Here is a tiny trained network, its code and every weight. The questions are about switching its units off for an input and a class, where a switched-off unit gives its printed mean instead of its output.

import numpy as np


def w(rows, s, z=0):
    codes = np.array(rows[::2]) - 128.0
    scale = np.full(codes.shape[1], s)
    scale[-1] = z or s
    return codes * scale


def f(y):
    return np.maximum(y, 0)


def log_softmax(a):
    a = a - a.max(-1, keepdims=True)
    return a - np.log(np.exp(a).sum(-1, keepdims=True))


def net(x, mask):
    res = np.array(x, float).reshape(1, 4) / 4 @ E
    y = f(res @ A[0][:, :-1].T + A[0][:, -1])
    res = res + np.where(mask, y, B[0][:, -1]) @ B[0][:, :-1]
    return log_softmax(res[-1] @ U[:, :-1].T + U[:, -1])


A, B = {}, {}
E = w([
[76,170,170,95,146,36,187],'x0',
[55,105,161,159,143,204,245],'x1',
[65,65,135,204,161,69,86],'x2',
[152,64,219,129,30,106,145],'x3',
],0.012)
A[0] = w([
[124,147,61,175,173,119,143,17],'neuron 1',
[223,91,101,147,155,181,143,59],'neuron 2',
[147,127,64,120,85,38,57,163],'neuron 3',
[159,133,106,127,92,189,106,123],'neuron 4',
[172,143,99,123,73,90,62,67],'neuron 5',
[161,55,165,94,87,106,128,63],'neuron 6',
[112,113,123,190,141,71,141,41],'neuron 7',
[157,82,95,208,121,186,125,58],'neuron 8',
[166,105,113,135,110,38,53,112],'neuron 9',
[125,57,190,192,86,96,102,66],'neuron 10',
[156,117,197,134,108,127,121,65],'neuron 11',
[195,139,138,129,155,118,70,94],'neuron 12',
[132,187,114,64,113,168,151,8],'neuron 13',
[81,99,147,189,134,188,204,51],'neuron 14',
[84,190,66,103,202,137,122,106],'neuron 15',
[152,62,195,87,44,122,150,109],'neuron 16',
[155,169,132,91,98,94,77,33],'neuron 17',
[49,50,132,239,200,78,63,128],'neuron 18',
[98,152,73,137,199,139,80,129],'neuron 19',
[83,121,146,61,94,41,150,211],'neuron 20',
[223,206,141,12,89,172,167,132],'neuron 21',
[152,84,125,163,43,190,89,167],'neuron 22',
[190,109,168,183,104,187,99,133],'neuron 23',
[119,99,87,115,172,226,64,153],'neuron 24',
[116,166,106,72,66,196,113,31],'neuron 25',
[87,173,148,132,142,49,181,63],'neuron 26',
[165,162,131,117,124,171,126,67],'neuron 27',
[110,85,101,188,113,160,82,99],'neuron 28',
[113,90,111,158,143,84,67,81],'neuron 29',
[100,190,74,164,180,176,84,3],'neuron 30',
[91,149,129,5,114,93,159,168],'neuron 31',
[138,146,130,79,133,93,171,83],'neuron 32',
[112,152,170,93,174,47,190,170],'neuron 33',
[118,161,142,119,141,35,165,42],'neuron 34',
[79,74,117,142,124,190,208,83],'neuron 35',
[119,105,153,120,40,116,142,76],'neuron 36',
[164,133,110,67,121,85,105,126],'neuron 37',
[130,80,171,96,49,137,112,88],'neuron 38',
],0.011,0.0062)
B[0] = w([
[90,179,158,63,123,46,114,164],'neuron 1',
[158,148,103,163,138,85,98,172],'neuron 2',
[111,139,147,131,178,207,187,220],'neuron 3',
[164,137,70,164,126,97,93,177],'neuron 4',
[120,184,184,147,186,168,171,183],'neuron 5',
[70,147,136,51,115,80,84,170],'neuron 6',
[166,112,117,149,44,69,181,156],'neuron 7',
[162,198,79,155,186,84,117,183],'neuron 8',
[94,165,157,151,170,163,173,206],'neuron 9',
[99,120,112,67,110,88,157,189],'neuron 10',
[81,172,135,70,133,89,82,155],'neuron 11',
[109,188,143,143,173,165,168,174],'neuron 12',
[136,117,112,111,107,59,200,174],'neuron 13',
[126,223,174,142,212,169,184,200],'neuron 14',
[52,119,128,36,130,110,51,219],'neuron 15',
[57,145,137,92,145,95,93,203],'neuron 16',
[143,212,216,149,203,177,182,168],'neuron 17',
[150,68,70,130,2,97,247,245],'neuron 18',
[67,134,134,92,93,107,116,208],'neuron 19',
[121,118,44,184,145,131,54,204],'neuron 20',
[134,75,75,125,16,129,246,248],'neuron 21',
[138,135,53,172,142,100,42,207],'neuron 22',
[129,149,98,169,140,94,76,187],'neuron 23',
[154,123,81,154,140,118,52,212],'neuron 24',
[158,138,127,149,90,72,188,166],'neuron 25',
[188,177,88,168,155,110,63,182],'neuron 26',
[135,114,111,145,71,94,140,157],'neuron 27',
[175,152,99,176,99,62,108,179],'neuron 28',
[150,148,139,157,90,130,202,179],'neuron 29',
[85,190,164,69,113,81,88,188],'neuron 30',
[146,115,53,198,111,113,73,201],'neuron 31',
[180,163,87,167,92,91,83,163],'neuron 32',
[152,113,76,175,172,113,78,207],'neuron 33',
[195,178,68,164,145,106,69,173],'neuron 34',
[106,225,193,159,231,205,192,202],'neuron 35',
[74,159,136,89,150,99,99,170],'neuron 36',
[96,175,166,160,173,192,176,179],'neuron 37',
[80,160,118,89,111,120,99,179],'neuron 38',
],0.0073,0.016)
U = w([
[171,146,90,193,140,109,57,102],'0',
[103,173,181,143,187,192,191,111],'1',
[139,119,110,120,34,108,203,113],'2',
[55,145,139,2,121,104,70,111],'3',
[105,102,101,156,124,172,99,251],'4',
[139,89,144,130,151,175,116,117],'5',
[128,113,165,101,109,173,105,116],'6',
[188,110,164,96,113,102,128,118],'7',
],0.015,0.026)

Each question gives the input, the list of numbers given to net, and the class t.
The units are the neurons (one row each of A and B). Each row of codes is followed by its name. A weight is (code - 128) times the scale printed after its matrix; where a second scale follows, it is the last column's (A, B and U).
mask holds one flag per neuron, in row order. A switched-off neuron (its flag False) gives its mean, the last column of its row in B, instead of its output. The means were averaged over made-up inputs and are rounded, as every weight is.
A unit's drop is (log p(t) with every unit on - log p(t) with that unit switched off) / (log p(t) with every unit on - log p(t) with every unit switched off).
The circuit of an input: a set's keep is (log p(t) with only the set's units on - log p(t) with every unit switched off) / (log p(t) with every unit on - log p(t) with every unit switched off). Starting from the 12 units with the biggest drops (on a tie, the unit counted first), units are removed one at a time, each time the one whose removal leaves the highest keep (on an exact tie, the one counted first), for as long as the keep stays at least 0.8.
circuit, biggest first: the units of the circuit, biggest drop first
k most important neurons: the k neurons with the biggest drops, biggest first
drop when u is switched off: that unit's drop, to one decimal
input [-4,-1,-6,1], class 2: most important neuron : [neuron 21]
input [0,3,-5,-6], class 3: 2 most important neurons : [neuron 15; neuron 18]
input [2,-8,8,-5], class 1: circuit, biggest first : [neuron 3; neuron 9]
input [2,5,4,5], class 1: 4 most important neurons : [neuron 35; neuron 14; neuron 15; neuron 21]
input [0,-2,-6,-7], class 3: 3 most important neurons : [neuron 15; neuron 18; neuron 30]
input [-7,4,7,4], class 0: 3 most important neurons : [neuron 22; neuron 21; neuron 8]
input [-5,1,-4,3], class 0: 2 most important neurons : [neuron 18; neuron 22]
input [0,-2,8,-8], class 2: 2 most important neurons : [neuron 18; neuron 29]
input [6,-7,1,-8], class 3: 3 most important neurons : [neuron 15; neuron 19; neuron 35]
input [-7,6,7,-5], class 0: 4 most important neurons : [neuron 24; neuron 21; neuron 8; neuron 28]
input [3,-6,7,5], class 2: 3 most important neurons : [neuron 18; neuron 35; neuron 7]
input [-8,8,5,1], class 0: 3 most important neurons : [neuron 22; neuron 28; neuron 24]
input [4,5,-7,8], class 3: 2 most important neurons : [neuron 16; neuron 18]
input [-2,7,7,1], class 1: circuit, biggest first : [neuron 14]
input [3,3,1,2], class 4: 2 most important neurons : [neuron 22; neuron 8]
input [1,-4,5,-5], class 2: 2 most important neurons : [neuron 18; neuron 29]
input [5,2,-4,-2], class 0: drop when neuron 18 is switched off : 0.2
input [6,1,4,-8], class 3: drop when neuron 15 is switched off : 1.2
input [2,4,8,-6], class 2: drop when neuron 18 is switched off : 1.4
input [-1,-2,-4,-1], class 2: circuit, biggest first : [neuron 21]
input [7,3,5,2], class 0: drop when neuron 27 is switched off : 0.0
